Here is a tiny trained network, its code and every weight. The questions are about switching its units off for an input and a class, where a switched-off unit gives its printed mean instead of its output.

import numpy as np


def w(rows, s, z=0):
    codes = np.array(rows[::2]) - 128.0
    scale = np.full(codes.shape[1], s)
    scale[-1] = z or s
    return codes * scale


def f(y):
    return np.maximum(y, 0)


def log_softmax(a):
    a = a - a.max(-1, keepdims=True)
    return a - np.log(np.exp(a).sum(-1, keepdims=True))


def net(x, mask):
    res = np.array(x, float).reshape(1, 3) / 4 @ E
    y = f(res @ A[0][:, :-1].T + A[0][:, -1])
    res = res + np.where(mask, y, B[0][:, -1]) @ B[0][:, :-1]
    return log_softmax(res[-1] @ U[:, :-1].T + U[:, -1])


A, B = {}, {}
E = w([
[226,234,150,139],'x0',
[83,183,132,8],'x1',
[133,183,9,117],'x2',
],0.011)
A[0] = w([
[108,86,132,124,125],'neuron 1',
[28,114,105,113,158],'neuron 2',
[91,69,68,125,146],'neuron 3',
[178,47,91,174,152],'neuron 4',
[122,145,43,199,68],'neuron 5',
[125,109,108,172,119],'neuron 6',
[145,180,166,154,159],'neuron 7',
[131,155,136,140,115],'neuron 8',
[145,147,63,89,102],'neuron 9',
[33,76,123,115,169],'neuron 10',
[161,202,107,132,155],'neuron 11',
[154,215,187,115,164],'neuron 12',
[223,59,92,236,71],'neuron 13',
[112,120,23,74,90],'neuron 14',
[177,155,136,146,159],'neuron 15',
[175,82,243,87,67],'neuron 16',
[184,140,124,126,174],'neuron 17',
[54,77,84,136,150],'neuron 18',
[152,149,22,92,143],'neuron 19',
[133,126,114,52,97],'neuron 20',
[227,193,127,133,168],'neuron 21',
[132,114,136,34,123],'neuron 22',
[116,91,128,209,130],'neuron 23',
[145,137,31,148,134],'neuron 24',
[15,249,165,69,88],'neuron 25',
[152,123,86,179,5],'neuron 26',
[176,59,204,133,56],'neuron 27',
],0.013,0.0014)
B[0] = w([
[146,107,130,183,171],'neuron 1',
[106,153,112,173,209],'neuron 2',
[52,119,47,166,202],'neuron 3',
[160,209,128,106,209],'neuron 4',
[171,39,171,36,202],'neuron 5',
[149,201,173,161,169],'neuron 6',
[87,86,56,207,187],'neuron 7',
[97,130,94,122,151],'neuron 8',
[124,91,133,112,190],'neuron 9',
[92,193,76,192,228],'neuron 10',
[138,114,66,118,212],'neuron 11',
[78,150,71,197,223],'neuron 12',
[219,231,203,62,254],'neuron 13',
[128,98,155,88,213],'neuron 14',
[80,146,71,205,188],'neuron 15',
[111,2,151,123,223],'neuron 16',
[87,99,78,202,178],'neuron 17',
[33,145,83,203,214],'neuron 18',
[107,68,111,82,221],'neuron 19',
[158,161,168,78,179],'neuron 20',
[68,111,133,213,248],'neuron 21',
[189,224,208,109,190],'neuron 22',
[175,169,139,138,202],'neuron 23',
[162,37,140,78,206],'neuron 24',
[177,167,174,87,241],'neuron 25',
[149,142,140,90,176],'neuron 26',
[153,37,139,55,208],'neuron 27',
],0.007,0.012)
U = w([
[74,178,37,229,224],'0',
[142,249,171,74,104],'1',
[110,3,132,66,2],'2',
],0.011,0.00034)

Each question gives the input, the list of numbers given to net, and the class t.
The units are the neurons (one row each of A and B). Each row of codes is followed by its name. A weight is (code - 128) times the scale printed after its matrix; where a second scale follows, it is the last column's (A, B and U).
mask holds one flag per neuron, in row order. A switched-off neuron (its flag False) gives its mean, the last column of its row in B, instead of its output. The means were averaged over made-up inputs and are rounded, as every weight is.
A unit's drop is (log p(t) with every unit on - log p(t) with that unit switched off) / (log p(t) with every unit on - log p(t) with every unit switched off).
The circuit of an input: a set's keep is (log p(t) with only the set's units on - log p(t) with every unit switched off) / (log p(t) with every unit on - log p(t) with every unit switched off). Starting from the 12 units with the biggest drops (on a tie, the unit counted first), units are removed one at a time, each time the one whose removal leaves the highest keep (on an exact tie, the one counted first), for as long as the keep stays at least 0.8.
circuit, biggest first: the units of the circuit, biggest drop first
unit that matters most: the unit with the biggest drop
top k neurons: the k neurons with the biggest drops, biggest first
drop of u: that unit's drop, to one decimal
input [-6,-7,-3], class 1: top 2 neurons => neuron 13; neuron 4
input [2,-4,5], class 2: circuit, biggest first => neuron 5
input [-4,-5,1], class 1: circuit, biggest first => neuron 13; neuron 4
input [-6,-7,-4], class 1: top 2 neurons => neuron 13; neuron 4
input [7,3,7], class 0: top 2 neurons => neuron 12; neuron 21
input [-6,6,-1], class 0: top 3 neurons => neuron 13; neuron 10; neuron 18
input [-2,-7,-7], class 1: top 3 neurons => neuron 13; neuron 4; neuron 23
input [-3,-8,7], class 1: top 2 neurons => neuron 13; neuron 4
input [3,-2,-5], class 2: top 3 neurons => neuron 27; neuron 16; neuron 10
input [8,8,7], class 0: top 3 neurons => neuron 12; neuron 21; neuron 13
input [2,2,-4], class 2: top 2 neurons => neuron 13; neuron 16
input [-8,-7,-8], class 0: top 2 neurons => neuron 10; neuron 18
input [5,-1,-6], class 2: top 3 neurons => neuron 16; neuron 27; neuron 10
input [-4,2,5], class 2: unit that matters most => neuron 14
input [-6,-4,-6], class 0: top 4 neurons => neuron 10; neuron 18; neuron 5; neuron 24
input [4,-5,7], class 2: top 2 neurons => neuron 5; neuron 24
input [4,4,-8], class 2: drop of neuron 16 => 0.2
input [-4,5,1], class 1: drop of neuron 22 => 0.5
input [-1,4,-3], class 1: drop of neuron 8 => 0.0
input [-5,4,1], class 0: drop of neuron 13 => 0.4
input [4,1,-7], class 2: unit that matters most => neuron 16
